Here is a tiny trained network, its code and every weight. The questions are about switching its units off for an input and a target symbol, where a switched-off unit gives its printed mean instead of its output.

import numpy as np


def w(rows, s, z=0):
    codes = np.array(rows[::2]) - 128.0
    scale = np.full(codes.shape[1], s)
    scale[-1] = z or s
    return codes * scale


def norm(h):
    return h / np.sqrt((h * h).mean(-1, keepdims=True) + 1e-5)


def f(y):
    return y / 2 * (1 + np.tanh(0.7978845608 * (y + 0.044715 * y**3)))


def softmax(a):
    e = np.exp(a - a.max(-1, keepdims=True))
    return e / e.sum(-1, keepdims=True)


def log_softmax(a):
    a = a - a.max(-1, keepdims=True)
    return a - np.log(np.exp(a).sum(-1, keepdims=True))


def net(x, mask):
    ids = ['ΓΔαβεζημξπστω'.index(c) for c in x.split()]
    T = len(ids)
    res = E[ids] + P[:T]
    r = norm(res)
    for j in range(3):
        rows = slice(3 * j, 3 * j + 3)
        q, k, v = (r @ M[0][rows].T for M in (Q, K, V))
        z = softmax(np.where(np.tri(T) > 0, q @ k.T / 3**0.5, -1e9)) @ v
        o = O[0][rows]
        res = res + np.where(mask[j], z, o[:, -1]) @ o[:, :-1]
    y = f(norm(res) @ A[0][:, :-1].T + A[0][:, -1])
    res = res + np.where(mask[3:19], y, B[0][:, -1]) @ B[0][:, :-1]
    return log_softmax(norm(res)[-1] @ U[:, :-1].T + U[:, -1])


Q, K, V, O, A, B = {}, {}, {}, {}, {}, {}
E = w([
[78,21,149],'Γ',
[67,218,82],'Δ',
[83,9,151],'α',
[77,18,153],'β',
[49,174,68],'ε',
[89,3,156],'ζ',
[61,204,89],'η',
[119,37,225],'μ',
[66,204,90],'ξ',
[82,12,157],'π',
[77,199,127],'σ',
[46,23,97],'τ',
[96,192,158],'ω',
],0.0042)
P = w([
[103,127,109],'0',
[2,63,169],'1',
[144,129,123],'2',
[60,98,140],'3',
[154,127,124],'4',
[82,107,126],'5',
[167,129,118],'6',
[92,122,120],'7',
[189,128,106],'8',
[89,124,126],'9',
[186,136,124],'10',
],0.012)
Q[0] = w([
[117,157,104],'H0',
[97,192,98],'H0',
[98,86,108],'H0',
[61,122,155],'H1',
[47,126,125],'H1',
[3,93,148],'H1',
[113,111,145],'H2',
[149,154,132],'H2',
[178,184,109],'H2',
],0.016)
K[0] = w([
[118,171,110],'H0',
[106,193,91],'H0',
[163,122,99],'H0',
[227,121,46],'H1',
[225,120,93],'H1',
[248,107,68],'H1',
[99,121,148],'H2',
[136,141,130],'H2',
[176,179,100],'H2',
],0.014)
V[0] = w([
[135,145,132],'H0',
[76,209,109],'H0',
[132,147,147],'H0',
[182,244,102],'H1',
[116,65,2],'H1',
[78,111,41],'H1',
[198,69,144],'H2',
[113,164,122],'H2',
[100,107,79],'H2',
],0.0081)
O[0] = w([
[110,102,125,109],'H0',
[143,34,174,133],'H0',
[114,110,120,109],'H0',
[65,7,117,2],'H1',
[182,165,3,194],'H1',
[254,107,38,207],'H1',
[110,33,185,63],'H2',
[110,157,100,129],'H2',
[151,227,194,180],'H2',
],0.0055,0.0043)
A[0] = w([
[106,116,132,73],'N0',
[90,78,89,91],'N1',
[36,155,247,1],'N2',
[126,134,134,95],'N3',
[154,89,72,172],'N4',
[106,137,125,89],'N5',
[116,139,126,97],'N6',
[97,90,153,47],'N7',
[90,169,100,86],'N8',
[95,65,164,79],'N9',
[122,145,125,71],'N10',
[107,101,148,64],'N11',
[95,139,119,80],'N12',
[168,183,148,124],'N13',
[88,85,79,123],'N14',
[118,189,102,60],'N15',
],0.013,0.0042)
B[0] = w([
[108,90,134,112],'N0',
[181,95,146,155],'N1',
[254,237,168,191],'N2',
[109,100,120,117],'N3',
[190,154,124,192],'N4',
[47,137,142,119],'N5',
[91,123,133,122],'N6',
[51,115,118,132],'N7',
[24,155,133,159],'N8',
[54,125,82,159],'N9',
[86,114,126,120],'N10',
[98,117,116,117],'N11',
[62,115,194,123],'N12',
[152,37,99,253],'N13',
[197,125,172,165],'N14',
[39,87,73,196],'N15',
],0.0066,0.0049)
U = w([
[138,236,209,185],'Γ',
[180,171,15,124],'Δ',
[81,146,102,77],'α',
[88,145,110,60],'β',
[100,80,177,222],'ε',
[137,52,131,83],'ζ',
[135,63,127,61],'η',
[78,143,93,10],'μ',
[77,154,112,90],'ξ',
[111,135,219,251],'π',
[89,155,115,87],'σ',
[127,70,134,65],'τ',
[250,104,153,187],'ω',
],0.011,0.0028)

Each question gives the input, a string of symbols that net reads in full, and the target symbol t.
The units are the heads (3 rows each of Q, K, V and O) and the neurons (one row each of A and B). Each row of codes is followed by its name. A weight is (code - 128) times the scale printed after its matrix; where a second scale follows, it is the last column's (O, A, B and U).
mask holds one flag per unit, heads first, then neurons. A switched-off unit (its flag False) gives its mean, the last column of its rows in O or B, instead of its output. The means were averaged over made-up inputs and are rounded, as every weight is.
A unit's drop is (log p(t) with every unit on - log p(t) with that unit switched off) / (log p(t) with every unit on - log p(t) with every unit switched off).
The circuit of an input: a set's keep is (log p(t) with only the set's units on - log p(t) with every unit switched off) / (log p(t) with every unit on - log p(t) with every unit switched off). Starting from the 12 units with the biggest drops (on a tie, the unit counted first), units are removed one at a time, each time the one whose removal leaves the highest keep (on an exact tie, the one counted first), for as long as the keep stays at least 0.8.
units of the circuit, in order: the units of the circuit, biggest drop first
top k neurons: the k neurons with the biggest drops, biggest first
which heads matter: for each layer, one digit per head in row order, 1 if its drop is at least 0.15 and else 0, layers parted by /
drop of u: that unit's drop, to one decimal
input σ ζ τ Γ, target Δ: units of the circuit, in order : H1
input ζ π μ α, target Γ: units of the circuit, in order : N2, H1
input η Γ β σ μ σ, target Γ: units of the circuit, in order : H1, N2
input η β α ζ ξ π ω α μ β, target Γ: units of the circuit, in order : H1, N2
input μ σ ω σ μ Γ, target Γ: units of the circuit, in order : H1, N2
input ε β μ π, target Γ: which heads matter : 000
input ε τ μ ω, target Γ: units of the circuit, in order : N2, H1
input σ α β Δ τ ε μ τ ε ζ, target ω: units of the circuit, in order : H1, N14, N15, N4
input ω ω ω ω σ τ ε σ, target ω: which heads matter : 110
input α η ω μ ε Γ, target ω: which heads matter : 000
input ω μ ε μ, target ω: units of the circuit, in order : H1, N14, N4
input ω ζ ω σ, target π: which heads matter : 010
input ξ ζ μ σ ξ Δ ζ σ ε ε, target ω: which heads matter : 110
input Γ σ ζ μ μ μ, target Γ: units of the circuit, in order : H1
input α ω β η ω η σ ω ε ξ, target ω: top 2 neurons : N14, N1
input σ σ μ τ, target Γ: drop of N2 : 0.3
input ε α ε π, target ω: drop of N4 : 0.1
input σ η π β Γ ω μ α, target Γ: drop of N2 : 0.3
